[[ 41 -17   4  64]
 [-74  35  12 -24]
 [ 62 -25   3 -34]]
=>
[[ 35  12]
 [-25   3]]

[[-34  41  39 -37]
 [ 46 -45  14  35]
 [ 14 -82  13  33]
 [ 42  -4   7 -10]
 [ 25 -14   8  -2]]
=>
[[-45  14]
 [-82  13]]

[[-43  -2  -8 -79]
 [-65  12   6  -2]
 [-43  13  -8  -4]]
=>
[[12  6]
 [13 -8]]

[[ -1  19   8 -13]
 [ 16 -62  -4  45]
 [ -9   4 -21 -12]
 [ 16 -61   1  50]
 [-12 -13 -13  18]]
=>
[[-62  -4]
 [  4 -21]]

[[ -2  -1   0  -4]
 [-50  54 -30  75]
 [ -5 -52  31 -55]
 [-67  26 -51  70]
 [  0  -4  -3  -2]]
=>
[[ 54 -30]
 [-52  31]]

[[ 16  32  21]
 [-40 -62  40]
 [ 18  42 -42]
 [ -3   5 -36]]
=>
[[-62  40]
 [ 42 -42]]
---
[[ 42 -32   2  28 -14  25   8  29]
 [ 34 -20   2  22  -7  16   5  17]
 [-52  28 -39 -13  15 -82 -12  17]
 [ 59 -39   2  35 -18  41  11  40]
 [ -2   0   5   1   0  -1   4  -3]]
=>
[[ -2  59 -52  34  42]
 [  0 -39  28 -20 -32]
 [  5   2 -39   2   2]
 [  1  35 -13  22  28]
 [  0 -18  15  -7 -14]
 [ -1  41 -82  16  25]
 [  4  11 -12   5   8]
 [ -3  40  17  17  29]]

[[-44  13   7  27 -39 -45 -33  54 -11 -18]
 [-20  12  76   8  50  39 -12 -19  -5 -25]
 [ 21   3  66   9   5 -43 -24  35 -21 -43]
 [-27  12 -35 -45  58  54  20   1  -2 -35]
 [  6  13 -76  23  44 -11 -13   3 -21 -37]
 [-27  15  52  56 -22 -35 -37  -8  -7  41]
 [-33 -24  70   7  43 -10 -27 -23  18 -21]
 [-62  67 -17  39 -23  -5   3 -30   2   7]
 [-34  17 -74 -49   4   9  14   2   2 -28]]
=>
[[-34 -62 -33 -27   6 -27  21 -20 -44]
 [ 17  67 -24  15  13  12   3  12  13]
 [-74 -17  70  52 -76 -35  66  76   7]
 [-49  39   7  56  23 -45   9   8  27]
 [  4 -23  43 -22  44  58   5  50 -39]
 [  9  -5 -10 -35 -11  54 -43  39 -45]
 [ 14   3 -27 -37 -13  20 -24 -12 -33]
 [  2 -30 -23  -8   3   1  35 -19  54]
 [  2   2  18  -7 -21  -2 -21  -5 -11]
 [-28   7 -21  41 -37 -35 -43 -25 -18]]

[[-67  75  37  30  64 -35 -65]
 [-38  36 -53  25 -17  57  38]]
=>
[[-38 -67]
 [ 36  75]
 [-53  37]
 [ 25  30]
 [-17  64]
 [ 57 -35]
 [ 38 -65]]

[[ 29 -73]
 [ 83 -40]
 [ 83 -40]
 [-58  33]
 [ -4  -2]
 [-78  33]
 [-78  23]
 [  2 -33]
 [ 79   6]
 [ 83  -3]]
=>
[[ 83  79   2 -78 -78  -4 -58  83  83  29]
 [ -3   6 -33  23  33  -2  33 -40 -40 -73]]

[[-60  58]
 [-10   2]
 [-61 -20]
 [ 25 -74]
 [ 30 -14]]
=>
[[ 30  25 -61 -10 -60]
 [-14 -74 -20   2  58]]

[[ 22  28 -48]
 [-16 -47 -10]
 [ -7  49  75]]
=>
[[ -7 -16  22]
 [ 49 -47  28]
 [ 75 -10 -48]]

[[-48  12  23 -36 -68  15 -30 -55 -24 -60]
 [ -6   1   2  -2 -10   3  -5  -7  -2  -5]
 [ -3  -1   0   1   1  -2   2   5   3   4]
 [  7   0  -7   8  12  -2   4  10   4  12]]
=>
[[  7  -3  -6 -48]
 [  0  -1   1  12]
 [ -7   0   2  23]
 [  8   1  -2 -36]
 [ 12   1 -10 -68]
 [ -2  -2   3  15]
 [  4   2  -5 -30]
 [ 10   5  -7 -55]
 [  4   3  -2 -24]
 [ 12   4  -5 -60]]

[[  0  -5]
 [ 61 -37]
 [-10  46]
 [-40 -32]
 [ 19  28]
 [ 13 -15]
 [ -9  16]
 [ 50 -28]
 [ -5   7]]
=>
[[ -5  50  -9  13  19 -40 -10  61   0]
 [  7 -28  16 -15  28 -32  46 -37  -5]]

[[ 33  12  -5 -14]
 [ -7   6 -14  26]
 [-36  37  53 -15]
 [  9  18   9  -5]
 [ 11 -14 -22 -32]
 [-24  63  51  26]
 [ -1  47 -33  11]
 [ 24  34   3 -11]
 [ 28  29 -11   7]
 [  2  -1  -5  17]]
=>
[[  2  28  24  -1 -24  11   9 -36  -7  33]
 [ -1  29  34  47  63 -14  18  37   6  12]
 [ -5 -11   3 -33  51 -22   9  53 -14  -5]
 [ 17   7 -11  11  26 -32  -5 -15  26 -14]]
---
[[-56  27  10 -64  56]
 [ 35 -10  29  53  -8]
 [-20   0  10  18  24]
 [ 47  37  -3  41  57]]
=>
[[-10  29]
 [  0  10]]

[[  3  11  43 -48]
 [  0  10   6  11]
 [-31 -66   2  75]
 [ 44  20  36   9]
 [-45  41   7  16]]
=>
[[ 10   6]
 [-66   2]]

[[13  2 79 14 10]
 [83  2 38 59 65]
 [44  1 17 18 35]
 [11  1 23 12  7]]
=>
[[ 2 38]
 [ 1 17]]

[[-38  42 -22   2  19]
 [-21  19  21 -38 -53]
 [ -5   0  39 -45 -66]]
=>
[[19 21]
 [ 0 39]]

[[-37  15  12]
 [ 78  -1 -72]
 [-30 -61  19]]
=>
[[ -1 -72]
 [-61  19]]

[[-16 -13 -65  39   1]
 [-27  -4   7 -51  13]
 [ 33  13  -2 -27  45]]
=>
[[-4  7]
 [13 -2]]
---
[[  3  -1   3  -1  57]
 [ 75 -29 -43  -1  34]
 [ 21 -18 -43  19  69]]
=>
[[  3  -1]
 [ 75 -29]]

[[ 33 -21 -16  22]
 [ 52 -64  20 -52]]
=>
[[ 33 -21]
 [ 52 -64]]

[[ 45  16]
 [-74 -66]
 [ 36  15]]
=>
[[ 45  16]
 [-74 -66]]

[[ -4  -4 -64]
 [ 21  11   0]
 [-16 -43   2]
 [ -7   8  -8]
 [ 33  15   0]]
=>
[[-4 -4]
 [21 11]]

[[ 36 -30  46  18]
 [-21  73 -54  -6]]
=>
[[ 36 -30]
 [-21  73]]

[[ -1   7 -30 -16]
 [ 78  -4 -76  29]
 [ 28 -33 -17  26]
 [ -6  43   4 -24]
 [-11 -17   8  19]]
=>
[[-1  7]
 [78 -4]]
